Below are the code and all the weights of a small trained network. Each question names an input and a target symbol and asks about switching units off, where a switched-off unit gives its printed mean instead of its output.

import numpy as np


def w(rows, s, z=0):
    codes = np.array(rows[::2]) - 128.0
    scale = np.full(codes.shape[1], s)
    scale[-1] = z or s
    return codes * scale


def f(y):
    return y / 2 * (1 + np.tanh(0.7978845608 * (y + 0.044715 * y**3)))


def softmax(a):
    e = np.exp(a - a.max(-1, keepdims=True))
    return e / e.sum(-1, keepdims=True)


def log_softmax(a):
    a = a - a.max(-1, keepdims=True)
    return a - np.log(np.exp(a).sum(-1, keepdims=True))


def net(x, mask):
    ids = ['ΓΔΛΦΨαβζηθμπτω'.index(c) for c in x.split()]
    T = len(ids)
    res = E[ids] + P[:T]
    u = 0
    for l in range(3):
        q, k, v = (res @ M[l].T for M in (Q, K, V))
        z = softmax(np.where(np.tri(T) > 0, q @ k.T / 3**0.5, -1e9)) @ v
        res = res + np.where(mask[u], z, O[l][:, -1]) @ O[l][:, :-1]
        u += 1
        y = f(res @ A[l][:, :-1].T + A[l][:, -1])
        res = res + np.where(mask[u : u + 4], y, B[l][:, -1]) @ B[l][:, :-1]
        u += 4
    return log_softmax(res[-1] @ U[:, :-1].T + U[:, -1])


Q, K, V, O, A, B = {}, {}, {}, {}, {}, {}
E = w([
[159,104,178,164,114,87],'Γ',
[175,131,101,162,165,190],'Δ',
[130,113,154,145,149,153],'Λ',
[139,164,99,137,140,97],'Φ',
[107,65,94,89,136,142],'Ψ',
[220,140,36,45,188,96],'α',
[181,175,183,203,167,144],'β',
[95,190,79,91,116,12],'ζ',
[159,45,145,176,74,219],'η',
[105,155,202,79,6,89],'θ',
[80,118,138,202,120,234],'μ',
[62,148,161,142,68,138],'π',
[233,17,125,99,151,17],'τ',
[128,212,147,110,92,240],'ω',
],0.018)
P = w([
[94,91,151,69,117,123],'0',
[217,75,111,168,80,88],'1',
[95,105,157,93,93,164],'2',
[181,104,89,169,23,85],'3',
[76,124,154,103,62,199],'4',
[160,129,67,183,4,111],'5',
[94,113,172,95,96,181],'6',
],0.011)
Q[0] = w([
[119,103,243,58,227,195],'L0H1',
[198,74,194,214,28,84],'L0H1',
[60,87,192,49,253,81],'L0H1',
],0.011)
K[0] = w([
[117,86,168,82,215,125],'L0H1',
[118,130,247,157,60,150],'L0H1',
[107,59,117,66,198,29],'L0H1',
],0.013)
V[0] = w([
[101,27,101,175,1,185],'L0H1',
[201,221,125,62,38,221],'L0H1',
[135,184,4,46,137,149],'L0H1',
],0.004)
O[0] = w([
[128,53,132,212,158,7,254],'L0H1',
[253,160,189,147,116,133,235],'L0H1',
[85,13,84,20,74,42,75],'L0H1',
],0.0055,0.0042)
A[0] = w([
[143,165,36,173,86,85,2],'L0N1',
[246,62,72,188,146,145,26],'L0N2',
[247,140,118,168,3,243,143],'L0N3',
[59,44,146,232,72,162,71],'L0N4',
],0.0058,0.0065)
B[0] = w([
[204,5,254,28,193,60,124],'L0N1',
[40,172,13,55,14,21,161],'L0N2',
[119,84,171,18,243,22,255],'L0N3',
[90,179,174,208,216,220,160],'L0N4',
],0.0066,0.0095)
Q[1] = w([
[85,144,41,133,145,116],'L1H1',
[8,107,133,151,122,156],'L1H1',
[103,126,173,122,46,135],'L1H1',
],0.012)
K[1] = w([
[40,183,22,145,135,76],'L1H1',
[170,103,172,233,132,90],'L1H1',
[134,147,175,120,117,2],'L1H1',
],0.0082)
V[1] = w([
[132,115,176,66,132,99],'L1H1',
[104,171,166,170,164,1],'L1H1',
[189,97,158,161,115,138],'L1H1',
],0.0061)
O[1] = w([
[211,157,149,168,137,109,254],'L1H1',
[110,159,177,158,76,65,238],'L1H1',
[81,2,154,100,215,72,144],'L1H1',
],0.0048,0.0039)
A[1] = w([
[96,155,60,81,34,43,107],'L1N1',
[157,207,87,118,142,2,1],'L1N2',
[142,131,238,183,123,139,22],'L1N3',
[173,98,11,55,140,51,6],'L1N4',
],0.0071,0.0034)
B[1] = w([
[81,161,162,134,253,90,237],'L1N1',
[58,27,84,87,107,183,253],'L1N2',
[2,99,125,142,155,140,201],'L1N3',
[185,165,200,237,60,182,226],'L1N4',
],0.008,0.0061)
Q[2] = w([
[123,68,98,254,147,52],'L2H1',
[160,50,164,186,93,40],'L2H1',
[130,122,188,95,108,211],'L2H1',
],0.009)
K[2] = w([
[119,113,157,241,125,73],'L2H1',
[55,146,218,223,134,70],'L2H1',
[254,109,81,143,115,176],'L2H1',
],0.0079)
V[2] = w([
[113,144,30,180,181,83],'L2H1',
[154,113,145,88,220,102],'L2H1',
[117,79,200,36,3,75],'L2H1',
],0.0064)
O[2] = w([
[167,156,84,110,101,102,67],'L2H1',
[206,134,2,56,134,150,254],'L2H1',
[91,104,111,97,80,113,221],'L2H1',
],0.0084,0.0029)
A[2] = w([
[205,171,217,111,2,76,128],'L2N1',
[69,96,242,113,77,74,130],'L2N2',
[96,189,81,70,225,75,7],'L2N3',
[165,61,53,206,140,84,74],'L2N4',
],0.0083,0.012)
B[2] = w([
[102,83,252,71,126,72,173],'L2N1',
[138,144,60,198,146,182,255],'L2N2',
[110,31,118,221,196,193,132],'L2N3',
[1,193,133,54,204,209,159],'L2N4',
],0.0093,0.0079)
U = w([
[93,118,165,106,142,197,51],'Γ',
[101,199,136,123,55,174,165],'Δ',
[165,14,137,135,194,155,10],'Λ',
[101,158,157,53,132,171,120],'Φ',
[132,125,136,118,95,173,163],'Ψ',
[181,143,168,139,61,164,167],'α',
[244,100,57,139,165,104,160],'β',
[142,234,106,126,44,44,245],'ζ',
[53,176,92,68,167,107,122],'η',
[115,45,77,106,34,168,164],'θ',
[151,238,179,152,212,69,96],'μ',
[188,105,128,222,100,97,110],'π',
[56,166,189,113,92,80,120],'τ',
[146,51,183,118,143,55,68],'ω',
],0.011)

Each question gives the input, a string of symbols that net reads in full, and the target symbol t.
The units are the heads (3 rows each of Q, K, V and O) and the neurons (one row each of A and B). Each row of codes is followed by its name. A weight is (code - 128) times the scale printed after its matrix; where a second scale follows, it is the last column's (O, A, B and U).
mask holds one flag per unit, layer by layer, with each layer's heads first. A switched-off unit (its flag False) gives its mean, the last column of its rows in O or B, instead of its output. The means were averaged over made-up inputs and are rounded, as every weight is.
A unit's drop is (log p(t) with every unit on - log p(t) with that unit switched off) / (log p(t) with every unit on - log p(t) with every unit switched off).
The circuit of an input: a set's keep is (log p(t) with only the set's units on - log p(t) with every unit switched off) / (log p(t) with every unit on - log p(t) with every unit switched off). Starting from the 12 units with the biggest drops (on a tie, the unit counted first), units are removed one at a time, each time the one whose removal leaves the highest keep (on an exact tie, the one counted first), for as long as the keep stays at least 0.8.
units of the circuit, in order: the units of the circuit, biggest drop first
unit that matters most: the unit with the biggest drop
k most important neurons: the k neurons with the biggest drops, biggest first
top k neurons in layer l: the k neurons of layer l with the biggest drops, biggest first
input ζ τ Γ ζ θ β, target θ: unit that matters most	L1N2
input μ ζ Δ β η, target Λ: 2 most important neurons	[L0N4; L0N3]
input Δ β η Λ, target η: 2 most important neurons	[L2N4; L1N4]
input Λ Φ μ ζ ω η, target ω: 3 most important neurons	[L0N3; L2N1; L1N4]
input η Γ α ω α Γ, target ω: units of the circuit, in order	[L2N1; L0H1]
input β Γ η Φ, target η: units of the circuit, in order	[L2N4; L1N2; L0H1]
input τ β β ζ ω Ψ, target ω: units of the circuit, in order	[L0H1; L1N4; L2N1; L1N3]
input Φ β η θ, target θ: units of the circuit, in order	[L2N2; L1N2; L0N3]
input π β Γ θ β Δ, target θ: units of the circuit, in order	[L2H1; L1H1; L0N2]
input π η η α, target η: units of the circuit, in order	[L1N1; L0N2]
input η ζ ζ ω ζ η, target ω: 3 most important neurons	[L0N3; L2N1; L0N2]
input Φ α θ α μ π, target π: top 2 neurons in layer 2	[L2N2; L2N4]
input μ Δ ζ Δ α θ, target θ: units of the circuit, in order	[L2N2; L1N2; L0N3]
input η Δ ζ Ψ ζ Ψ, target ζ: top 2 neurons in layer 1	[L1N2; L1N1]
input β ω Ψ ζ, target ω: unit that matters most	L0N1
input μ α ζ α π α, target π: 2 most important neurons	[L1N4; L1N2]
input ζ Ψ μ η, target μ: 2 most important neurons	[L0N4; L1N2]
input Φ β η Ψ β π Φ, target ζ: top 3 neurons in layer 1	[L1N4; L1N2; L1N1]
input η ζ τ Λ η Δ, target η: 2 most important neurons	[L2N4; L1N2]
input Δ μ β η μ μ, target μ: unit that matters most	L0N4
input Λ η ζ η, target η: 4 most important neurons	[L2N4; L0N3; L0N4; L1N4]
input α η τ τ, target τ: 4 most important neurons	[L1N4; L2N4; L0N2; L2N1]
input ω ζ μ θ ω Λ, target ω: 2 most important neurons	[L2N1; L1N3]
input η ζ ζ Δ, target ζ: units of the circuit, in order	[L1H1; L0N2]
input Φ η ζ α Γ Ψ Ψ, target θ: 2 most important neurons	[L0N3; L0N2]
input π Ψ π, target Δ: 2 most important neurons	[L0N3; L2N2]
input α μ Λ η η, target Λ: units of the circuit, in order	[L0N3]
input η τ ω Δ, target ω: 2 most important neurons	[L1N4; L2N1]
input ω α β η Ψ β, target η: 2 most important neurons	[L2N4; L0N3]
